Below is a small trained network, with its code and all its weights. Each question gives an input and a class and asks what happens when units are switched off, that is, made to give their printed mean instead of their output.

import numpy as np


def w(rows, s, z=0):
    codes = np.array(rows[::2]) - 128.0
    scale = np.full(codes.shape[1], s)
    scale[-1] = z or s
    return codes * scale


def f(y):
    return y / 2 * (1 + np.tanh(0.7978845608 * (y + 0.044715 * y**3)))


def log_softmax(a):
    a = a - a.max(-1, keepdims=True)
    return a - np.log(np.exp(a).sum(-1, keepdims=True))


def net(x, mask):
    res = np.array(x, float).reshape(1, 7) / 4 @ E
    y = f(res @ A[0][:, :-1].T + A[0][:, -1])
    res = res + np.where(mask, y, B[0][:, -1]) @ B[0][:, :-1]
    return log_softmax(res[-1] @ U[:, :-1].T + U[:, -1])


A, B = {}, {}
E = w([
[93,213,3,82,153,197],'x0',
[214,215,171,140,217,93],'x1',
[120,118,127,120,152,133],'x2',
[164,95,88,218,150,203],'x3',
[111,126,139,127,151,138],'x4',
[119,128,137,127,141,137],'x5',
[102,121,149,121,170,149],'x6',
],0.011)
A[0] = w([
[139,25,226,146,133,66,132],'N1',
[170,92,97,218,153,195,2],'N2',
[28,78,111,132,98,144,20],'N3',
[128,91,172,171,102,111,61],'N4',
[50,202,77,121,151,80,199],'N5',
[90,185,174,2,120,34,52],'N6',
[213,232,176,157,215,84,78],'N7',
[145,91,201,188,161,34,134],'N8',
[73,39,128,118,45,168,83],'N9',
[212,120,115,186,155,197,64],'N10',
[60,123,144,146,91,152,96],'N11',
[93,233,48,115,145,191,89],'N12',
],0.013,0.0035)
B[0] = w([
[184,155,103,100,77,179,246],'N1',
[49,160,140,193,87,151,197],'N2',
[140,129,127,105,139,58,201],'N3',
[121,112,131,76,156,200,174],'N4',
[157,139,135,120,107,175,198],'N5',
[24,141,118,229,135,159,228],'N6',
[143,82,126,82,142,7,251],'N7',
[153,138,132,114,141,183,226],'N8',
[137,119,142,123,168,47,230],'N9',
[49,144,114,170,148,124,196],'N10',
[133,111,134,133,168,102,168],'N11',
[206,114,146,84,108,189,246],'N12',
],0.019,0.016)
U = w([
[254,143,145,75,149,243,88],'0',
[178,72,152,91,245,10,25],'1',
[57,168,142,243,177,182,252],'2',
],0.0079,0.0037)

Each question gives the input, the list of numbers given to net, and the class t.
The units are the neurons (one row each of A and B). Each row of codes is followed by its name. A weight is (code - 128) times the scale printed after its matrix; where a second scale follows, it is the last column's (A, B and U).
mask holds one flag per neuron, in row order. A switched-off neuron (its flag False) gives its mean, the last column of its row in B, instead of its output. The means were averaged over made-up inputs and are rounded, as every weight is.
A unit's drop is (log p(t) with every unit on - log p(t) with that unit switched off) / (log p(t) with every unit on - log p(t) with every unit switched off).
The circuit of an input: a set's keep is (log p(t) with only the set's units on - log p(t) with every unit switched off) / (log p(t) with every unit on - log p(t) with every unit switched off). Starting from all 12 units, units are removed one at a time, each time the one whose removal leaves the highest keep (on an exact tie, the one counted first), for as long as the keep stays at least 0.8.
units of the circuit, in order: the units of the circuit, biggest drop first
most important unit: the unit with the biggest drop
top k neurons: the k neurons with the biggest drops, biggest first
drop of u: that unit's drop, to one decimal
input [5,-6,-1,-6,8,5,-8], class 1: top 2 neurons : N3, N9
input [6,4,5,-8,4,-3,6], class 2: units of the circuit, in order : N6
input [-4,-3,-1,-4,5,-7,-5], class 0: top 2 neurons : N1, N2
input [0,-5,-7,5,5,7,8], class 1: top 2 neurons : N6, N9
input [-7,0,1,5,7,2,-5], class 0: top 2 neurons : N1, N6
input [7,8,-3,-5,-5,5,6], class 1: top 2 neurons : N7, N1
input [-5,-6,2,6,1,1,-4], class 1: top 2 neurons : N9, N6
input [3,-8,0,-6,2,-6,1], class 1: top 2 neurons : N9, N3
input [-2,7,-2,8,2,2,-6], class 2: top 3 neurons : N2, N10, N9
input [-2,-2,1,-4,-4,-4,-8], class 2: top 3 neurons : N7, N12, N6
input [7,-3,3,8,-6,4,7], class 2: top 3 neurons : N2, N10, N1
input [-5,-5,-1,-5,-1,-6,-1], class 0: top 2 neurons : N1, N7
input [-3,1,0,4,-1,-2,-1], class 2: top 3 neurons : N12, N10, N2
input [-1,-7,7,7,5,3,5], class 1: top 4 neurons : N9, N3, N6, N11
input [5,-7,8,-7,-3,1,3], class 1: top 2 neurons : N3, N9
input [0,7,-1,3,2,8,0], class 1: most important unit : N7
input [3,-2,2,-8,-7,-4,-1], class 2: drop of N6 : 0.7
input [7,8,-3,3,-3,-6,-6], class 1: drop of N2 : 0.0
input [-5,6,-7,-8,-3,-6,0], class 2: drop of N6 : 3.2
input [-6,-5,-1,4,6,-4,5], class 0: units of the circuit, in order : N1
input [-7,-3,-6,-4,-7,-2,6], class 0: drop of N1 : 0.2
